Below is a small trained network, with its code and all its weights. Each question gives an input and a target symbol and asks what happens when units are switched off, that is, made to give their printed mean instead of their output.

import numpy as np


def w(rows, s, z=0):
    codes = np.array(rows[::2]) - 128.0
    scale = np.full(codes.shape[1], s)
    scale[-1] = z or s
    return codes * scale


def norm(h):
    return h / np.sqrt((h * h).mean(-1, keepdims=True) + 1e-5)


def f(y):
    return np.maximum(y, 0)


def softmax(a):
    e = np.exp(a - a.max(-1, keepdims=True))
    return e / e.sum(-1, keepdims=True)


def log_softmax(a):
    a = a - a.max(-1, keepdims=True)
    return a - np.log(np.exp(a).sum(-1, keepdims=True))


def net(x, mask):
    ids = ['ΔΞΣαγητφψ'.index(c) for c in x.split()]
    T = len(ids)
    res = E[ids] + P[:T]
    u = 0
    for l in range(2):
        q, k, v = (norm(res) @ M[l].T for M in (Q, K, V))
        z = softmax(np.where(np.tri(T) > 0, q @ k.T / 4**0.5, -1e9)) @ v
        res = res + np.where(mask[u], z, O[l][:, -1]) @ O[l][:, :-1]
        u += 1
        y = f(norm(res) @ A[l][:, :-1].T + A[l][:, -1])
        res = res + np.where(mask[u : u + 4], y, B[l][:, -1]) @ B[l][:, :-1]
        u += 4
    return log_softmax(norm(res)[-1] @ U[:, :-1].T + U[:, -1])


Q, K, V, O, A, B = {}, {}, {}, {}, {}, {}
E = w([
[54,173,82,154,211,182,56,79,105],'Δ',
[249,165,108,171,70,105,192,79,79],'Ξ',
[73,88,98,123,146,150,39,132,231],'Σ',
[155,105,101,176,52,186,148,143,87],'α',
[216,168,95,131,157,105,82,126,150],'γ',
[94,71,133,149,183,168,232,224,81],'η',
[173,65,183,172,115,102,192,147,114],'τ',
[174,197,45,156,133,202,97,132,73],'φ',
[200,179,159,213,242,131,139,157,127],'ψ',
],0.013)
P = w([
[74,125,94,88,99,76,118,118,191],'0',
[129,170,120,176,120,175,148,97,200],'1',
[160,62,125,141,175,149,107,84,141],'2',
[133,99,104,140,92,188,26,217,123],'3',
[146,142,101,129,138,152,216,58,246],'4',
[181,93,194,74,141,199,117,125,115],'5',
[124,167,203,205,119,147,95,85,96],'6',
[111,88,61,225,159,87,114,91,138],'7',
[154,69,48,132,48,172,63,243,93],'8',
],0.011)
Q[0] = w([
[167,82,37,92,85,70,54,232,109],'0.h0',
[64,193,4,198,95,39,211,167,204],'0.h0',
[89,130,151,244,150,102,163,30,116],'0.h0',
[157,37,84,76,208,103,150,40,78],'0.h0',
],0.013)
K[0] = w([
[92,87,54,249,158,78,142,51,106],'0.h0',
[93,151,172,228,86,26,29,219,34],'0.h0',
[93,197,249,54,107,130,114,116,75],'0.h0',
[94,229,142,188,85,195,198,87,246],'0.h0',
],0.012)
V[0] = w([
[63,98,165,136,196,128,131,124,116],'0.h0',
[144,211,110,110,249,109,112,142,114],'0.h0',
[108,148,120,130,141,196,172,146,77],'0.h0',
[192,106,163,172,152,104,170,180,144],'0.h0',
],0.018)
O[0] = w([
[156,103,187,76,227,109,147,116,155,146],'0.h0',
[112,172,208,162,79,131,246,178,220,143],'0.h0',
[223,101,113,81,89,129,112,207,155,254],'0.h0',
[130,57,87,133,115,136,183,22,176,253],'0.h0',
],0.013,0.0067)
A[0] = w([
[147,126,30,210,193,181,105,76,106,253],'0.n0',
[225,147,144,247,153,194,164,170,56,199],'0.n1',
[136,24,104,187,137,122,157,196,133,162],'0.n2',
[168,48,151,62,130,146,102,81,128,96],'0.n3',
],0.013,0.0027)
B[0] = w([
[91,77,242,69,125,160,154,116,144,242],'0.n0',
[66,86,129,124,141,107,30,147,253,212],'0.n1',
[170,188,135,102,85,157,57,63,143,234],'0.n2',
[103,148,74,147,194,120,188,197,134,249],'0.n3',
],0.013,0.011)
Q[1] = w([
[175,237,156,136,136,81,170,162,20],'1.h0',
[120,83,111,92,112,166,110,123,254],'1.h0',
[122,76,163,109,103,119,126,161,185],'1.h0',
[99,86,127,163,176,185,106,164,201],'1.h0',
],0.016)
K[1] = w([
[175,10,221,182,75,204,33,112,233],'1.h0',
[84,176,121,102,138,54,145,125,71],'1.h0',
[94,218,124,116,103,77,144,135,69],'1.h0',
[179,168,115,89,63,16,134,104,83],'1.h0',
],0.011)
V[1] = w([
[68,200,232,113,119,164,202,167,79],'1.h0',
[145,140,121,138,147,150,250,134,167],'1.h0',
[168,138,46,210,74,82,146,208,31],'1.h0',
[114,117,140,171,114,76,191,32,137],'1.h0',
],0.015)
O[1] = w([
[155,196,111,188,154,149,162,158,69,135],'1.h0',
[124,113,57,181,118,105,124,154,182,145],'1.h0',
[134,164,124,123,114,172,96,2,147,3],'1.h0',
[145,80,186,185,129,103,147,89,121,93],'1.h0',
],0.017,0.012)
A[1] = w([
[157,227,60,254,148,154,96,155,46,28],'1.n0',
[144,11,46,117,251,115,46,94,32,29],'1.n1',
[225,128,249,80,59,131,106,65,55,4],'1.n2',
[152,21,116,243,118,33,125,195,60,209],'1.n3',
],0.015,0.0014)
B[1] = w([
[162,6,97,99,163,124,110,93,173,211],'1.n0',
[194,203,158,242,99,128,76,127,128,237],'1.n1',
[164,114,82,106,79,83,217,158,137,192],'1.n2',
[20,173,107,80,157,156,108,73,108,254],'1.n3',
],0.017,0.0098)
U = w([
[168,106,206,156,74,64,209,113,163,136],'Δ',
[109,181,182,119,159,95,153,222,86,173],'Ξ',
[114,97,115,114,65,64,53,200,225,148],'Σ',
[28,169,106,191,122,98,188,111,159,48],'α',
[98,26,122,2,72,103,111,85,83,137],'γ',
[216,88,80,62,239,71,157,154,157,94],'η',
[137,222,99,108,112,156,48,96,115,252],'τ',
[135,68,159,192,201,119,104,47,135,107],'φ',
[32,73,237,43,225,60,65,98,134,88],'ψ',
],0.0064,0.0015)

Each question gives the input, a string of symbols that net reads in full, and the target symbol t.
The units are the heads (4 rows each of Q, K, V and O) and the neurons (one row each of A and B). Each row of codes is followed by its name. A weight is (code - 128) times the scale printed after its matrix; where a second scale follows, it is the last column's (O, A, B and U).
mask holds one flag per unit, layer by layer, with each layer's heads first. A switched-off unit (its flag False) gives its mean, the last column of its rows in O or B, instead of its output. The means were averaged over made-up inputs and are rounded, as every weight is.
A unit's drop is (log p(t) with every unit on - log p(t) with that unit switched off) / (log p(t) with every unit on - log p(t) with every unit switched off).
The circuit of an input: a set's keep is (log p(t) with only the set's units on - log p(t) with every unit switched off) / (log p(t) with every unit on - log p(t) with every unit switched off). Starting from all 10 units, units are removed one at a time, each time the one whose removal leaves the highest keep (on an exact tie, the one counted first), for as long as the keep stays at least 0.8.
units of the circuit, in order: the units of the circuit, biggest drop first
most important unit: the unit with the biggest drop
k most important neurons: the k neurons with the biggest drops, biggest first
top k neurons in layer l: the k neurons of layer l with the biggest drops, biggest first
input Σ φ τ τ η φ, target Ξ: 2 most important neurons	[0.n3 1.n0]
input ψ φ γ φ, target α: most important unit	0.h0
input α η γ η Σ η, target γ: units of the circuit, in order	[1.h0 0.h0 1.n2]
input φ Δ φ η φ η Σ γ, target ψ: 2 most important neurons	[1.n1 0.n1]
input η η γ Ξ η, target γ: 2 most important neurons	[0.n0 0.n3]
input Ξ Ξ Δ, target Δ: 3 most important neurons	[1.n2 0.n0 1.n3]
input η Σ Σ η η τ τ, target φ: top 2 neurons in layer 1	[1.n1 1.n2]
input Σ η γ η, target Ξ: units of the circuit, in order	[0.h0 1.h0]
input η φ φ φ η, target Σ: units of the circuit, in order	[0.n1 0.h0]
input Ξ Ξ γ η Δ ψ α Ξ, target τ: units of the circuit, in order	[1.n1 0.h0]
input Δ α φ Ξ η α, target η: units of the circuit, in order	[0.h0 1.n0 1.h0]
input Σ η Σ Ξ η η η η γ, target Ξ: units of the circuit, in order	[0.h0 1.h0 1.n0]
input φ φ γ η η ψ Ξ α, target τ: units of the circuit, in order	[1.h0 0.h0]
input η η η φ, target η: units of the circuit, in order	[0.h0]
input η Ξ Ξ, target γ: units of the circuit, in order	[0.h0 0.n0]
input γ γ η γ η α, target φ: units of the circuit, in order	[1.h0 0.h0 1.n3]
input φ φ η η φ φ, target τ: 2 most important neurons	[0.n0 0.n3]
input η Σ τ, target ψ: 3 most important neurons	[0.n2 1.n2 1.n3]
input η η Ξ η α Σ γ, target ψ: 2 most important neurons	[0.n2 1.n2]
input γ Σ Σ η, target φ: units of the circuit, in order	[0.h0 1.h0 1.n0]
input η Ξ Σ γ φ φ Δ φ, target Ξ: units of the circuit, in order	[0.h0]
input Σ η τ, target Ξ: 2 most important neurons	[0.n3 1.n0]
input φ η Σ η Σ τ, target τ: top 2 neurons in layer 0	[0.n0 0.n1]
input φ η φ Σ η η Σ, target τ: 2 most important neurons	[0.n0 1.n0]
input Σ η η, target Ξ: units of the circuit, in order	[0.h0 1.h0 1.n0]
input Ξ η η Σ γ η τ η, target φ: units of the circuit, in order	[0.h0 1.n1]
input η Σ φ η γ τ φ τ Ξ, target φ: units of the circuit, in order	[0.h0]
input η η η γ τ τ Σ ψ, target ψ: top 2 neurons in layer 0	[0.n0 0.n2]
input η φ τ γ, target φ: top 2 neurons in layer 1	[1.n1 1.n2]
input Ξ η γ η φ η τ Ξ τ, target γ: 2 most important neurons	[1.n1 0.n3]
